[6.53 6.99 6.97 7.29] ans = 6.97
[ 1.28 -0.09  0.90  0.45  5.94 -1.40] ans = 5.94
[ 1.79 -3.11  7.03 -5.72] ans = 7.03
[ 5.47 -3.17  1.00  2.64 -7.49  7.52 -5.23] ans = 7.52
[-0.98 -7.03 -3.00  1.46  3.65 -5.21  7.60] ans = -5.21
[-6.35 -7.43 -6.45 -5.68] ans = -6.45
---
[[80 32 52 30 46 47 33]
 [41 34 39 35 11 21 59]
 [34  3 34 32 42 39 55]] => 32

[[ 39  39   8 -31  50  37  16]
 [ 31  31  10  21  41  21  37]
 [ 28  28 -21  11  35  -4  43]] => 39

[[ 147 -184 -219  -62 -197   32   88]
 [ -18 -485 -529  242  445  164 -331]
 [ 294 -280 -473  -44  705  239  328]] => -184

[[ -6  -7   5 -26]
 [ -9  42 -27  13]
 [ 49   4  26 -20]] => -7

[[142  87 111 164 169]
 [ 39 204 104 162 183]
 [115  83 126 158 160]] => 87

[[62 17 78 56 41]
 [29 40 58 75 25]
 [57 43 16 64 62]] => 17
---
-0.28  -0.59  -0.47  -0.55  -0.90  -0.92  -0.43
-1.35   0.13  -0.94   0.50   1.94   1.78  -1.12
==> -0.28

  5.603   -1.107   -9.938   10.790  -17.368
-12.956   -0.675    9.227   -6.240   -8.178
 17.179   -2.946  -16.679    6.960    9.570
==> 5.603

  18.188   108.952   -29.783  -107.961
 -40.342  -118.586    -8.415    60.290
==> 18.188

 -8.63  -11.96   -8.96    4.74   19.95
 -7.02   17.01  -17.78  -20.23   13.23
-10.24   -4.28   18.47    4.80    4.77
==> -8.63

  25.13   -41.51  -134.28    86.86     7.92   108.34    52.96 ==> 25.13

 0.67  -1.63  -0.91  -2.24  -0.14  -0.68  -0.70
-1.19  -0.95   1.47  -1.88  -1.94  -1.11  -1.35
==> 0.67
---
[[-1.32 -1.39 -0.16 -2.54  0.70  0.61]
 [-0.10 -3.71  3.29  7.83 -1.56  0.23]
 [-3.58  0.70  0.39  2.09  0.80 -1.67]] ⇒ -3.71

[[-3.24  2.50 -0.91  1.39  3.62  3.52  0.61]
 [ 5.83  0.38  6.08  5.59  1.89 -0.72 -2.02]] ⇒ 0.38

[[ 5.25  2.74 -3.60 -6.04  6.85]
 [ 5.27  2.85 -3.46 -5.54  7.90]] ⇒ 2.85

[[ 7.10  7.26  6.17  1.16 -4.61 -7.39]
 [ 2.65  6.12  6.87  7.02  5.92  1.25]
 [-4.09 -6.96 -6.35 -1.33  2.22  4.15]] ⇒ 6.12

[[-1.60  1.27  1.55  3.67  4.48  2.62]
 [-3.57  3.13  0.98  5.86  5.60  3.89]
 [ 2.94 -1.58 -1.56 -6.49 -5.42 -3.69]] ⇒ 3.13

[[ 3.28  0.32  3.84  6.40  4.81  3.98 -4.06]
 [-0.67 -1.64  1.09  0.92  1.89  0.49 -5.61]
 [-5.87  0.08  4.16  4.78  6.42  6.72  0.81]] ⇒ -1.64

[[ 4.11 -5.03  0.44 -3.87  1.30  3.23  4.33]
 [ 0.04  5.22  1.36 -0.23 -6.70  3.80  2.26]] ⇒ 5.22

[[ 4.17 -0.82 -5.12 -0.20  4.40  4.70]
 [ 0.72 -0.01  0.48  0.38 -0.62 -6.29]] ⇒ -0.01

[[ 0.01  2.82  0.79  1.07]
 [ 3.48  2.65  3.95 -6.06]
 [ 4.49 -1.07 -1.09 -2.22]] ⇒ 2.65

[[-1.21 -0.72  2.85 -6.27 -4.06  4.08 -4.06]
 [-2.65 -4.78  1.15 -5.35 -3.57  3.03 -3.57]
 [-3.91 -6.50 -1.51 -3.05 -3.54  0.56 -3.54]] ⇒ -4.78
---
[[ 5.25 -4.72  0.44  0.27 -1.66 -0.43  0.79]
 [ 3.11 -5.28 -0.38 -0.69 -2.15  0.31  0.88]
 [ 6.49 -4.46  1.72  1.34 -1.92 -0.62 -0.02]]	-1.92

[[-6.17 -2.99  3.87 -2.13]
 [-2.52 -2.80  2.06 -0.42]
 [ 5.67  2.87 -1.99 -0.41]]	2.87

[[-1.04 -2.85 -7.67 -5.27 -7.07]
 [ 0.73 -1.04 -7.90 -5.30 -4.02]
 [ 1.99 -1.14 -7.32 -6.67 -5.12]]	-7.32

[[-3.80  2.59  6.01  0.74 -0.12  3.65 -2.95]
 [-4.27  5.53  2.02  1.36 -3.85 -2.81 -3.26]
 [-2.30  1.57  5.08  0.17  2.71 -0.64 -0.01]]	2.71

[[-6.08  1.15 -3.51  0.64  2.69 -6.14  3.54]
 [ 0.47 -7.11 -3.86  5.27 -0.05 -1.68  5.56]
 [-3.42 -4.57 -6.87  5.37  0.76 -2.94  4.87]]	0.76

[[ 0.66  0.68 -2.78  6.94 -1.70 -0.48  0.76]
 [-0.69 -3.59 -2.67 -5.35  2.23 -0.34 -0.69]
 [-0.37  1.19 -2.87  3.40 -1.51 -6.26  3.84]]	-1.51

[[ 2.32  5.31 -5.90 -2.76  1.92]
 [-3.78  5.60 -2.59  0.71  2.54]
 [-4.90  0.86  5.01  2.18 -4.36]]	5.01

[[ 1.83 -5.14 -2.31  1.53 -6.44]
 [-6.63  1.57 -0.83  1.38 -5.11]
 [-2.52 -3.39  3.85  2.07  0.45]]	3.85

[[-1.81  2.84 -6.41 -0.57 -3.33  1.51 -3.19]
 [ 2.84  3.63  1.38  0.80 -3.50  0.64 -2.73]
 [ 3.01  1.41 -1.60  3.66 -6.39 -1.60  1.46]]	-6.39
